Below is a small trained network, with its code and all its weights. Each question gives an input and a target symbol and asks what happens when units are switched off, that is, made to give their printed mean instead of their output.

import numpy as np


def w(rows, s, z=0):
    codes = np.array(rows[::2]) - 128.0
    scale = np.full(codes.shape[1], s)
    scale[-1] = z or s
    return codes * scale


def softmax(a):
    e = np.exp(a - a.max(-1, keepdims=True))
    return e / e.sum(-1, keepdims=True)


def log_softmax(a):
    a = a - a.max(-1, keepdims=True)
    return a - np.log(np.exp(a).sum(-1, keepdims=True))


def net(x, mask):
    ids = ['ΓΦαβδεζηθλμξπτω'.index(c) for c in x.split()]
    T = len(ids)
    res = E[ids] + P[:T]
    u = 0
    for l in range(3):
        r = res
        for j in range(2):
            rows = slice(4 * j, 4 * j + 4)
            q, k, v = (r @ M[l][rows].T for M in (Q, K, V))
            z = softmax(np.where(np.tri(T) > 0, q @ k.T / 4**0.5, -1e9)) @ v
            o = O[l][rows]
            res = res + np.where(mask[u + j], z, o[:, -1]) @ o[:, :-1]
        u += 2
    return log_softmax(res[-1] @ U[:, :-1].T + U[:, -1])


Q, K, V, O = {}, {}, {}, {}
E = w([
[139,155,133,119],'Γ',
[139,160,122,118],'Φ',
[140,165,120,113],'α',
[141,163,136,112],'β',
[143,159,127,110],'δ',
[144,181,134,94],'ε',
[131,158,37,157],'ζ',
[122,89,152,158],'η',
[121,72,182,145],'θ',
[125,81,156,153],'λ',
[112,53,132,195],'μ',
[63,122,94,175],'ξ',
[212,121,120,179],'π',
[126,160,250,255],'τ',
[52,172,152,199],'ω',
],0.02)
P = w([
[150,112,186,156],'0',
[150,186,122,181],'1',
[160,211,107,227],'2',
[133,209,101,245],'3',
[118,200,107,253],'4',
[104,188,119,244],'5',
[97,143,135,234],'6',
[99,130,138,201],'7',
[102,111,156,179],'8',
],0.0048)
Q[0] = w([
[71,99,110,71],'L0H1',
[138,119,93,160],'L0H1',
[161,117,159,121],'L0H1',
[174,83,125,137],'L0H1',
[49,94,52,74],'L0H2',
[90,252,175,220],'L0H2',
[172,126,110,166],'L0H2',
[200,137,178,89],'L0H2',
],0.014)
K[0] = w([
[205,132,114,2],'L0H1',
[142,147,156,140],'L0H1',
[87,127,124,101],'L0H1',
[120,186,97,144],'L0H1',
[52,98,126,53],'L0H2',
[131,241,183,194],'L0H2',
[189,119,72,137],'L0H2',
[176,102,183,160],'L0H2',
],0.012)
V[0] = w([
[198,10,119,162],'L0H1',
[14,119,175,101],'L0H1',
[42,83,137,183],'L0H1',
[207,120,53,114],'L0H1',
[100,74,78,72],'L0H2',
[132,41,133,90],'L0H2',
[85,172,124,82],'L0H2',
[59,164,120,120],'L0H2',
],0.011)
O[0] = w([
[247,52,86,125,125],'L0H1',
[12,78,203,86,106],'L0H1',
[122,93,53,30,185],'L0H1',
[211,165,138,193,87],'L0H1',
[78,183,138,192,1],'L0H2',
[123,254,79,222,2],'L0H2',
[50,97,84,88,115],'L0H2',
[65,144,169,58,146],'L0H2',
],0.0061,0.0083)
Q[1] = w([
[132,165,154,171],'L1H1',
[189,193,68,2],'L1H1',
[124,48,182,181],'L1H1',
[95,174,73,186],'L1H1',
[94,119,151,152],'L1H2',
[62,183,120,109],'L1H2',
[149,48,112,60],'L1H2',
[117,38,189,121],'L1H2',
],0.0098)
K[1] = w([
[150,164,176,136],'L1H1',
[183,209,34,27],'L1H1',
[143,43,136,198],'L1H1',
[84,254,62,199],'L1H1',
[72,196,98,101],'L1H2',
[125,97,65,90],'L1H2',
[40,40,192,195],'L1H2',
[141,105,156,150],'L1H2',
],0.0094)
V[1] = w([
[236,105,84,108],'L1H1',
[147,146,217,147],'L1H1',
[52,161,40,143],'L1H1',
[131,61,138,6],'L1H1',
[108,118,254,158],'L1H2',
[62,243,35,157],'L1H2',
[178,158,49,3],'L1H2',
[147,179,174,250],'L1H2',
],0.0058)
O[1] = w([
[39,173,164,125,193],'L1H1',
[158,116,75,130,111],'L1H1',
[114,83,154,133,75],'L1H1',
[162,238,118,168,238],'L1H1',
[203,81,48,68,162],'L1H2',
[146,171,121,141,2],'L1H2',
[78,182,122,239,108],'L1H2',
[84,110,99,2,79],'L1H2',
],0.0055,0.0075)
Q[2] = w([
[90,35,95,47],'L2H1',
[46,124,174,70],'L2H1',
[159,188,108,103],'L2H1',
[14,113,91,114],'L2H1',
[249,155,107,195],'L2H2',
[219,114,139,145],'L2H2',
[195,21,95,54],'L2H2',
[136,125,72,67],'L2H2',
],0.015)
K[2] = w([
[141,82,159,60],'L2H1',
[10,118,87,105],'L2H1',
[106,105,102,138],'L2H1',
[62,102,202,123],'L2H1',
[240,110,71,167],'L2H2',
[219,115,154,125],'L2H2',
[154,5,179,117],'L2H2',
[83,88,117,89],'L2H2',
],0.016)
V[2] = w([
[112,48,234,164],'L2H1',
[31,111,201,104],'L2H1',
[77,110,2,100],'L2H1',
[168,137,226,59],'L2H1',
[135,159,118,126],'L2H2',
[59,75,69,237],'L2H2',
[146,130,80,86],'L2H2',
[95,213,148,11],'L2H2',
],0.011)
O[2] = w([
[46,14,253,145,139],'L2H1',
[19,108,117,58,84],'L2H1',
[62,137,19,114,124],'L2H1',
[157,160,215,40,231],'L2H1',
[76,105,129,143,73],'L2H2',
[170,7,46,87,121],'L2H2',
[102,194,95,219,135],'L2H2',
[16,179,173,120,2],'L2H2',
],0.0066,0.0054)
U = w([
[155,68,255,119,32],'Γ',
[196,2,88,33,99],'Φ',
[62,46,163,21,110],'α',
[138,106,199,132,118],'β',
[170,82,211,62,107],'δ',
[79,64,85,116,162],'ε',
[125,72,214,161,106],'ζ',
[187,103,190,213,118],'η',
[132,84,163,129,140],'θ',
[89,193,211,163,205],'λ',
[126,94,176,125,101],'μ',
[182,108,184,19,1],'ξ',
[90,151,41,197,218],'π',
[140,80,164,127,164],'τ',
[161,99,206,121,90],'ω',
],0.005,0.0086)

Each question gives the input, a string of symbols that net reads in full, and the target symbol t.
The units are the heads (4 rows each of Q, K, V and O). Each row of codes is followed by its name. A weight is (code - 128) times the scale printed after its matrix; where a second scale follows, it is the last column's (O and U).
mask holds one flag per head, layer by layer. A switched-off head (its flag False) gives its mean, the last column of its rows in O, instead of its output. The means were averaged over made-up inputs and are rounded, as every weight is.
A unit's drop is (log p(t) with every unit on - log p(t) with that unit switched off) / (log p(t) with every unit on - log p(t) with every unit switched off).
The circuit of an input: a set's keep is (log p(t) with only the set's units on - log p(t) with every unit switched off) / (log p(t) with every unit on - log p(t) with every unit switched off). Starting from all 6 units, units are removed one at a time, each time the one whose removal leaves the highest keep (on an exact tie, the one counted first), for as long as the keep stays at least 0.8.
circuit, biggest first: the units of the circuit, biggest drop first
unit that matters most: the unit with the biggest drop
which heads matter: for each layer, one digit per head in row order, 1 if its drop is at least 0.15 and else 0, layers parted by /
input ω ε ε ε ε ε δ, target λ: circuit, biggest first : L2H2
input ζ λ ω Γ ζ ε μ β, target Φ: which heads matter : 00 / 11 / 01
input Φ ε ζ ζ μ ω ε ε, target α: circuit, biggest first : L2H1, L0H2
input ε ε ξ, target ε: circuit, biggest first : L0H1, L2H1, L0H2, L2H2
input ε λ ζ μ ε β, target Φ: circuit, biggest first : L2H2, L0H1
input ζ ε α ε π, target η: circuit, biggest first : L2H1, L0H1
input ω ε λ ε β ω, target α: which heads matter : 11 / 00 / 10
input ε ε ω ε τ ζ τ ω ζ, target α: circuit, biggest first : L0H1, L2H1
input ζ ε β, target π: which heads matter : 00 / 00 / 10
input ζ θ μ ε β ε ε ζ β, target π: circuit, biggest first : L0H1, L2H1, L0H2
input ε ε ε Φ ζ δ, target π: circuit, biggest first : L2H1, L1H2
input ε ε ε ε μ Φ ω, target α: circuit, biggest first : L2H1, L0H2
input μ ε ζ ε ε δ, target λ: circuit, biggest first : L0H2, L2H2
input μ μ ε μ Φ, target Φ: circuit, biggest first : L2H2
input ζ ε ε ζ μ α μ λ η, target Φ: which heads matter : 01 / 10 / 01
input μ μ β λ, target Φ: which heads matter : 11 / 00 / 01
input Γ ε ζ, target π: which heads matter : 00 / 01 / 10
input Φ ε ε ε ω ε, target α: which heads matter : 10 / 00 / 10
input ξ ε ξ ε β μ ε ζ α, target π: which heads matter : 11 / 11 / 10
input μ ε ε ε ε ζ, target π: which heads matter : 10 / 11 / 10
input β ω Φ, target α: unit that matters most : L0H1
input ε β ζ ζ μ μ, target Φ: which heads matter : 00 / 00 / 01
